Below is a small trained network, with its code and all its weights. Each question gives an input and a class and asks what happens when units are switched off, that is, made to give their printed mean instead of their output.

import numpy as np


def w(rows, s, z=0):
    codes = np.array(rows[::2]) - 128.0
    scale = np.full(codes.shape[1], s)
    scale[-1] = z or s
    return codes * scale


def f(y):
    return np.maximum(y, 0)


def log_softmax(a):
    a = a - a.max(-1, keepdims=True)
    return a - np.log(np.exp(a).sum(-1, keepdims=True))


def net(x, mask):
    res = np.array(x, float).reshape(1, 5) / 4 @ E
    y = f(res @ A[0][:, :-1].T + A[0][:, -1])
    res = res + np.where(mask, y, B[0][:, -1]) @ B[0][:, :-1]
    return log_softmax(res[-1] @ U[:, :-1].T + U[:, -1])


A, B = {}, {}
E = w([
[122,122,136,133,125,129],'x0',
[88,48,34,166,243,131],'x1',
[142,197,201,134,247,187],'x2',
[199,122,101,198,61,236],'x3',
[135,130,124,124,131,127],'x4',
],0.013)
A[0] = w([
[85,82,11,132,124,104,177],'neuron 1',
[217,180,118,156,76,159,134],'neuron 2',
[127,79,107,166,132,195,64],'neuron 3',
[22,61,43,101,102,42,218],'neuron 4',
[154,111,52,215,159,183,48],'neuron 5',
[131,143,109,136,64,89,207],'neuron 6',
[156,64,77,158,149,211,48],'neuron 7',
[133,130,104,152,50,137,183],'neuron 8',
[73,179,183,55,98,81,232],'neuron 9',
[91,112,39,184,145,228,22],'neuron 10',
[151,136,64,124,59,115,252],'neuron 11',
[117,152,99,99,137,121,134],'neuron 12',
[84,125,154,114,217,151,125],'neuron 13',
[85,158,214,53,114,32,253],'neuron 14',
[61,80,99,79,129,107,159],'neuron 15',
[76,149,157,103,159,121,122],'neuron 16',
[188,191,240,179,128,236,141],'neuron 17',
[76,106,68,124,179,37,177],'neuron 18',
[122,176,115,114,64,227,121],'neuron 19',
[133,127,173,126,213,113,108],'neuron 20',
[107,61,99,101,181,20,88],'neuron 21',
[68,163,154,101,240,133,109],'neuron 22',
[93,74,134,135,248,199,151],'neuron 23',
[121,97,113,160,42,82,242],'neuron 24',
[140,166,158,79,100,78,201],'neuron 25',
[101,231,151,162,194,178,138],'neuron 26',
],0.012,0.005)
B[0] = w([
[187,145,228,143,198,108,208],'neuron 1',
[74,110,176,200,51,139,191],'neuron 2',
[146,134,134,47,98,80,164],'neuron 3',
[180,102,209,176,233,146,239],'neuron 4',
[199,139,147,17,162,80,187],'neuron 5',
[40,56,148,129,114,101,176],'neuron 6',
[194,143,115,18,91,60,180],'neuron 7',
[23,46,150,190,104,111,175],'neuron 8',
[188,173,152,35,134,81,226],'neuron 9',
[168,148,116,43,114,56,185],'neuron 10',
[59,38,146,139,89,87,186],'neuron 11',
[108,98,143,133,170,140,144],'neuron 12',
[129,141,15,141,104,224,194],'neuron 13',
[176,195,118,38,160,79,251],'neuron 14',
[153,133,187,139,210,180,183],'neuron 15',
[110,115,49,86,133,93,173],'neuron 16',
[216,176,255,163,93,184,245],'neuron 17',
[113,80,193,202,232,200,215],'neuron 18',
[125,103,237,200,110,170,182],'neuron 19',
[128,132,41,110,102,179,187],'neuron 20',
[137,117,184,204,181,158,208],'neuron 21',
[87,161,51,118,132,187,216],'neuron 22',
[120,155,41,103,182,172,215],'neuron 23',
[55,76,144,81,148,53,194],'neuron 24',
[135,114,157,63,119,24,196],'neuron 25',
[188,191,87,183,130,236,213],'neuron 26',
],0.0078,0.022)
U = w([
[115,64,131,43,167,8,222],'0',
[161,115,183,242,160,166,189],'1',
[170,212,100,39,109,117,141],'2',
[60,101,37,177,183,169,5],'3',
[38,58,136,194,51,96,35],'4',
],0.013,0.003)

Each question gives the input, the list of numbers given to net, and the class t.
The units are the neurons (one row each of A and B). Each row of codes is followed by its name. A weight is (code - 128) times the scale printed after its matrix; where a second scale follows, it is the last column's (A, B and U).
mask holds one flag per neuron, in row order. A switched-off neuron (its flag False) gives its mean, the last column of its row in B, instead of its output. The means were averaged over made-up inputs and are rounded, as every weight is.
A unit's drop is (log p(t) with every unit on - log p(t) with that unit switched off) / (log p(t) with every unit on - log p(t) with every unit switched off).
unit that matters most: the unit with the biggest drop
top k neurons: the k neurons with the biggest drops, biggest first
drop of u: that unit's drop, to one decimal
input [6,-7,-1,1,6], class 4: unit that matters most => neuron 2
input [-2,8,1,-4,-3], class 3: top 3 neurons => (neuron 23; neuron 17; neuron 22)
input [-5,6,6,0,2], class 3: top 2 neurons => (neuron 14; neuron 9)
input [-2,7,-6,0,1], class 1: top 2 neurons => (neuron 4; neuron 18)
input [4,0,-2,2,-2], class 4: top 2 neurons => (neuron 14; neuron 9)
input [2,-1,0,0,-6], class 0: top 2 neurons => (neuron 26; neuron 17)
input [-2,6,1,-3,-7], class 3: top 2 neurons => (neuron 17; neuron 23)
input [-2,-7,-7,1,4], class 4: top 2 neurons => (neuron 8; neuron 2)
input [8,3,-2,1,-6], class 0: top 2 neurons => (neuron 17; neuron 26)
input [8,-3,-1,3,7], class 4: drop of neuron 13 => 0.0
input [-3,-4,-4,0,8], class 0: drop of neuron 17 => 0.1
